Below are the code and all the weights of a small trained network. Each question names an input and a target symbol and asks about switching units off, where a switched-off unit gives its printed mean instead of its output.

import numpy as np


def w(rows, s, z=0):
    codes = np.array(rows[::2]) - 128.0
    scale = np.full(codes.shape[1], s)
    scale[-1] = z or s
    return codes * scale


def f(y):
    return y / 2 * (1 + np.tanh(0.7978845608 * (y + 0.044715 * y**3)))


def softmax(a):
    e = np.exp(a - a.max(-1, keepdims=True))
    return e / e.sum(-1, keepdims=True)


def log_softmax(a):
    a = a - a.max(-1, keepdims=True)
    return a - np.log(np.exp(a).sum(-1, keepdims=True))


def net(x, mask):
    ids = ['αβεζφψ'.index(c) for c in x.split()]
    T = len(ids)
    res = E[ids] + P[:T]
    u = 0
    for l in range(2):
        q, k, v = (res @ M[l].T for M in (Q, K, V))
        z = softmax(np.where(np.tri(T) > 0, q @ k.T / 3**0.5, -1e9)) @ v
        res = res + np.where(mask[u], z, O[l][:, -1]) @ O[l][:, :-1]
        u += 1
        y = f(res @ A[l][:, :-1].T + A[l][:, -1])
        res = res + np.where(mask[u : u + 4], y, B[l][:, -1]) @ B[l][:, :-1]
        u += 4
    return log_softmax(res[-1] @ U[:, :-1].T + U[:, -1])


Q, K, V, O, A, B = {}, {}, {}, {}, {}, {}
E = w([
[211,102,85,103,96,157],'α',
[147,162,109,117,147,101],'β',
[191,254,209,155,194,208],'ε',
[178,165,132,181,136,121],'ζ',
[167,65,116,137,122,81],'φ',
[25,225,162,129,89,50],'ψ',
],0.018)
P = w([
[55,246,150,255,28,136],'0',
[69,240,89,99,35,77],'1',
[86,253,54,99,42,106],'2',
[97,198,45,101,45,123],'3',
[104,211,42,104,82,137],'4',
[123,199,73,118,77,147],'5',
[114,191,81,90,141,130],'6',
[111,161,60,103,128,141],'7',
[119,174,77,72,172,112],'8',
[125,145,84,102,164,112],'9',
[125,111,51,105,118,123],'10',
[139,106,75,96,200,106],'11',
[118,125,79,85,250,116],'12',
[99,152,98,79,177,168],'13',
],0.0065)
Q[0] = w([
[114,35,171,160,115,79],'0.h0',
[57,216,253,144,180,28],'0.h0',
[154,192,134,143,207,189],'0.h0',
],0.0069)
K[0] = w([
[103,226,215,24,147,96],'0.h0',
[135,178,132,249,135,163],'0.h0',
[254,76,138,147,21,148],'0.h0',
],0.0077)
V[0] = w([
[154,1,160,139,87,210],'0.h0',
[173,142,75,168,86,165],'0.h0',
[112,140,231,237,121,137],'0.h0',
],0.0069)
O[0] = w([
[107,62,115,162,200,238,52],'0.h0',
[109,165,3,216,134,114,254],'0.h0',
[69,114,107,159,40,135,101],'0.h0',
],0.008,0.0053)
A[0] = w([
[196,157,167,164,209,110,254],'0.n0',
[159,115,134,191,96,197,15],'0.n1',
[191,92,173,104,162,100,126],'0.n2',
[157,2,83,243,181,127,212],'0.n3',
],0.0094,0.0044)
B[0] = w([
[137,72,97,60,62,111,254],'0.n0',
[126,199,77,130,156,234,134],'0.n1',
[59,102,16,255,200,125,131],'0.n2',
[119,192,151,35,116,164,149],'0.n3',
],0.0097,0.013)
Q[1] = w([
[69,20,243,178,197,130],'1.h0',
[154,246,57,56,33,144],'1.h0',
[125,152,20,100,104,143],'1.h0',
],0.011)
K[1] = w([
[250,102,159,131,176,98],'1.h0',
[46,152,91,160,55,154],'1.h0',
[66,125,94,124,102,136],'1.h0',
],0.015)
V[1] = w([
[152,91,114,9,148,146],'1.h0',
[90,186,209,77,50,118],'1.h0',
[162,125,146,164,127,9],'1.h0',
],0.011)
O[1] = w([
[248,174,83,66,218,66,33],'1.h0',
[35,158,180,74,220,127,255],'1.h0',
[100,192,49,72,57,235,151],'1.h0',
],0.011,0.027)
A[1] = w([
[38,92,140,87,92,169,50],'1.n0',
[248,134,167,85,105,65,101],'1.n1',
[169,122,14,104,87,106,2],'1.n2',
[157,25,254,133,170,102,98],'1.n3',
],0.0083,0.0076)
B[1] = w([
[141,149,111,205,161,151,255],'1.n0',
[78,150,82,179,149,193,139],'1.n1',
[204,2,111,177,128,116,127],'1.n2',
[157,88,47,90,91,103,149],'1.n3',
],0.01,0.046)
U = w([
[189,164,108,131,96,94,128],'α',
[137,191,101,45,3,104,159],'β',
[137,78,201,114,101,113,106],'ε',
[171,124,127,120,15,136,72],'ζ',
[148,159,176,31,79,95,205],'φ',
[165,147,142,88,95,133,1],'ψ',
],0.0061,0.0067)

Each question gives the input, a string of symbols that net reads in full, and the target symbol t.
The units are the heads (3 rows each of Q, K, V and O) and the neurons (one row each of A and B). Each row of codes is followed by its name. A weight is (code - 128) times the scale printed after its matrix; where a second scale follows, it is the last column's (O, A, B and U).
mask holds one flag per unit, layer by layer, with each layer's heads first. A switched-off unit (its flag False) gives its mean, the last column of its rows in O or B, instead of its output. The means were averaged over made-up inputs and are rounded, as every weight is.
A unit's drop is (log p(t) with every unit on - log p(t) with that unit switched off) / (log p(t) with every unit on - log p(t) with every unit switched off).
The circuit of an input: a set's keep is (log p(t) with only the set's units on - log p(t) with every unit switched off) / (log p(t) with every unit on - log p(t) with every unit switched off). Starting from all 10 units, units are removed one at a time, each time the one whose removal leaves the highest keep (on an exact tie, the one counted first), for as long as the keep stays at least 0.8.
units of the circuit, in order: the units of the circuit, biggest drop first
k most important neurons: the k neurons with the biggest drops, biggest first
k most important neurons of layer l: the k neurons of layer l with the biggest drops, biggest first
drop of u: that unit's drop, to one decimal
input α ζ β ε ε ε φ α φ α ε ζ α α, target α: 2 most important neurons	0.n1; 0.n3
input α ε β ζ ε α ζ, target α: most important neuron of layer 1	1.n1
input ε α ε β, target ε: units of the circuit, in order	0.h0; 1.h0; 0.n1
input φ β ε φ β ε β ε α ε ε ε, target φ: units of the circuit, in order	1.n0; 1.h0; 0.h0; 0.n3
input ε ζ α ζ α α ζ, target ε: 2 most important neurons	0.n0; 0.n1
input φ φ β α β, target φ: units of the circuit, in order	1.n0; 0.n3; 1.h0; 0.h0
input φ α α ε β α α α ε ε, target φ: units of the circuit, in order	0.n3; 1.n0; 1.h0; 0.h0
input α ζ α ζ β φ ε, target α: 2 most important neurons	0.n3; 0.n1
input ε α ε ε, target ε: units of the circuit, in order	0.h0; 1.h0; 0.n1
input ψ α ε α ε ζ α ζ, target ψ: units of the circuit, in order	1.n0; 0.h0; 1.h0
input φ ε ε β α α β α ε φ β φ, target φ: units of the circuit, in order	1.n0; 1.h0; 0.n3; 0.h0
input ζ ε α ζ ε ε α, target ζ: units of the circuit, in order	1.h0; 0.h0; 0.n0
input β ε β ε φ ε α ζ ε β ζ α β, target β: units of the circuit, in order	1.h0; 1.n0
input ζ ε ζ β ζ, target ζ: most important neuron	0.n0
input ζ α α φ ε φ, target ζ: 3 most important neurons	0.n0; 0.n3; 1.n0
input ψ ε α α, target ψ: 2 most important neurons of layer 1	1.n0; 1.n3
input α ε ε φ ε ε φ ε ζ ζ φ, target α: 4 most important neurons	0.n1; 0.n3; 1.n1; 1.n3
input α ε ζ α, target α: 2 most important neurons of layer 0	0.n3; 0.n1
input φ ε ε φ ζ ε ε ε ε α α α ε ζ, target φ: 2 most important neurons of layer 0	0.n3; 0.n2
input β α α φ φ α ζ, target β: most important neuron	0.n3
input ζ ε β φ β, target ζ: drop of 0.n0	0.4
input ε α φ, target ε: drop of 0.n0	0.2
input β ε ε φ ε, target β: drop of 1.h0	1.2
